Here is a tiny trained network, its code and every weight. The questions are about switching its units off for an input and a class, where a switched-off unit gives its printed mean instead of its output.

import numpy as np


def w(rows, s, z=0):
    codes = np.array(rows[::2]) - 128.0
    scale = np.full(codes.shape[1], s)
    scale[-1] = z or s
    return codes * scale


def norm(h):
    return h / np.sqrt((h * h).mean(-1, keepdims=True) + 1e-5)


def f(y):
    return np.maximum(y, 0)


def log_softmax(a):
    a = a - a.max(-1, keepdims=True)
    return a - np.log(np.exp(a).sum(-1, keepdims=True))


def net(x, mask):
    res = np.array(x, float).reshape(1, 2) / 4 @ E
    u = 0
    for l in range(4):
        y = f(norm(res) @ A[l][:, :-1].T + A[l][:, -1])
        res = res + np.where(mask[u : u + 8], y, B[l][:, -1]) @ B[l][:, :-1]
        u += 8
    return log_softmax(norm(res)[-1] @ U[:, :-1].T + U[:, -1])


A, B = {}, {}
E = w([
[31,126,215],'x0',
[3,69,106],'x1',
],0.0039)
A[0] = w([
[93,130,124,22],'L0N1',
[90,121,87,217],'L0N2',
[78,238,54,13],'L0N3',
[158,150,234,139],'L0N4',
[198,79,2,252],'L0N5',
[150,174,116,124],'L0N6',
[151,124,146,181],'L0N7',
[28,69,177,239],'L0N8',
],0.0091,0.0015)
B[0] = w([
[85,112,45,144],'L0N1',
[253,140,132,175],'L0N2',
[123,166,128,134],'L0N3',
[56,150,127,200],'L0N4',
[85,119,144,254],'L0N5',
[174,94,162,160],'L0N6',
[46,108,59,153],'L0N7',
[138,98,135,247],'L0N8',
],0.007,0.0065)
A[1] = w([
[93,39,184,41],'L1N1',
[124,255,151,7],'L1N2',
[168,214,51,108],'L1N3',
[218,120,181,40],'L1N4',
[60,204,212,152],'L1N5',
[155,254,181,29],'L1N6',
[157,241,184,33],'L1N7',
[141,66,232,107],'L1N8',
],0.0051,0.0022)
B[1] = w([
[221,148,66,221],'L1N1',
[139,168,68,162],'L1N2',
[65,154,104,165],'L1N3',
[98,168,154,153],'L1N4',
[196,125,172,251],'L1N5',
[162,255,86,170],'L1N6',
[135,189,156,167],'L1N7',
[122,157,196,194],'L1N8',
],0.0067,0.0028)
A[2] = w([
[237,135,198,3],'L2N1',
[254,153,190,50],'L2N2',
[174,193,121,163],'L2N3',
[68,227,79,75],'L2N4',
[175,26,205,179],'L2N5',
[143,234,78,83],'L2N6',
[105,225,96,111],'L2N7',
[144,75,85,139],'L2N8',
],0.0088,0.0029)
B[2] = w([
[87,241,93,169],'L2N1',
[38,233,140,193],'L2N2',
[117,71,138,194],'L2N3',
[137,253,86,174],'L2N4',
[190,89,115,255],'L2N5',
[186,130,174,194],'L2N6',
[215,166,140,186],'L2N7',
[4,169,158,207],'L2N8',
],0.0055,0.0053)
A[3] = w([
[87,43,181,67],'L3N1',
[57,190,78,165],'L3N2',
[210,139,44,141],'L3N3',
[64,96,133,155],'L3N4',
[82,92,70,164],'L3N5',
[5,65,75,111],'L3N6',
[18,240,178,254],'L3N7',
[79,2,33,106],'L3N8',
],0.0085,0.0036)
B[3] = w([
[110,144,37,165],'L3N1',
[19,84,123,187],'L3N2',
[163,31,156,146],'L3N3',
[158,149,188,167],'L3N4',
[253,100,184,167],'L3N5',
[205,129,101,192],'L3N6',
[141,56,123,254],'L3N7',
[75,241,155,193],'L3N8',
],0.0059,0.0095)
U = w([
[230,248,174,185],'0',
[176,48,208,219],'1',
[30,96,123,157],'2',
[133,145,96,2],'3',
[132,145,83,15],'4',
],0.014,0.0069)

Each question gives the input, the list of numbers given to net, and the class t.
The units are the neurons (one row each of A and B). Each row of codes is followed by its name. A weight is (code - 128) times the scale printed after its matrix; where a second scale follows, it is the last column's (A, B and U).
mask holds one flag per neuron, layer by layer. A switched-off neuron (its flag False) gives its mean, the last column of its row in B, instead of its output. The means were averaged over made-up inputs and are rounded, as every weight is.
A unit's drop is (log p(t) with every unit on - log p(t) with that unit switched off) / (log p(t) with every unit on - log p(t) with every unit switched off).
unit that matters most: the unit with the biggest drop
top k neurons: the k neurons with the biggest drops, biggest first
top k neurons in layer l: the k neurons of layer l with the biggest drops, biggest first
input [-8,6], class 1: top 2 neurons in layer 3 => (L3N5 L3N2)
input [8,6], class 1: unit that matters most => L0N8
input [1,-2], class 2: top 2 neurons in layer 0 => (L0N2 L0N8)
input [6,8], class 0: top 2 neurons => (L3N7 L3N8)
input [-3,-3], class 2: top 3 neurons => (L0N5 L0N6 L1N6)
input [3,1], class 2: top 2 neurons => (L0N7 L0N5)
input [4,-3], class 1: top 3 neurons => (L0N4 L1N5 L3N7)
input [6,6], class 0: top 2 neurons in layer 1 => (L1N5 L1N1)
input [-4,4], class 0: top 2 neurons in layer 2 => (L2N2 L2N4)
input [5,-2], class 1: top 3 neurons => (L0N4 L3N2 L3N8)
input [-5,2], class 1: top 2 neurons => (L2N8 L2N5)
input [-6,5], class 1: top 3 neurons in layer 0 => (L0N8 L0N6 L0N3)
input [-1,0], class 2: top 4 neurons => (L1N1 L0N1 L2N2 L2N1)
input [5,7], class 0: top neuron in layer 3 => (L3N8)
input [-6,-3], class 1: top 2 neurons => (L1N5 L0N2)
input [-5,1], class 1: top 4 neurons => (L0N8 L2N8 L2N5 L3N5)
input [6,7], class 0: top 2 neurons in layer 3 => (L3N7 L3N2)
input [4,3], class 1: top 2 neurons in layer 0 => (L0N7 L0N8)
input [-5,8], class 0: top 2 neurons => (L3N8 L0N2)
input [0,6], class 0: unit that matters most => L2N8
input [-7,4], class 1: top 3 neurons => (L0N8 L2N8 L2N5)
input [0,5], class 0: top 2 neurons => (L0N1 L2N8)
input [-1,1], class 2: top 2 neurons => (L2N2 L2N1)
input [1,0], class 2: top 2 neurons in layer 1 => (L1N1 L1N8)
input [-7,-4], class 1: top 2 neurons in layer 1 => (L1N5 L1N3)
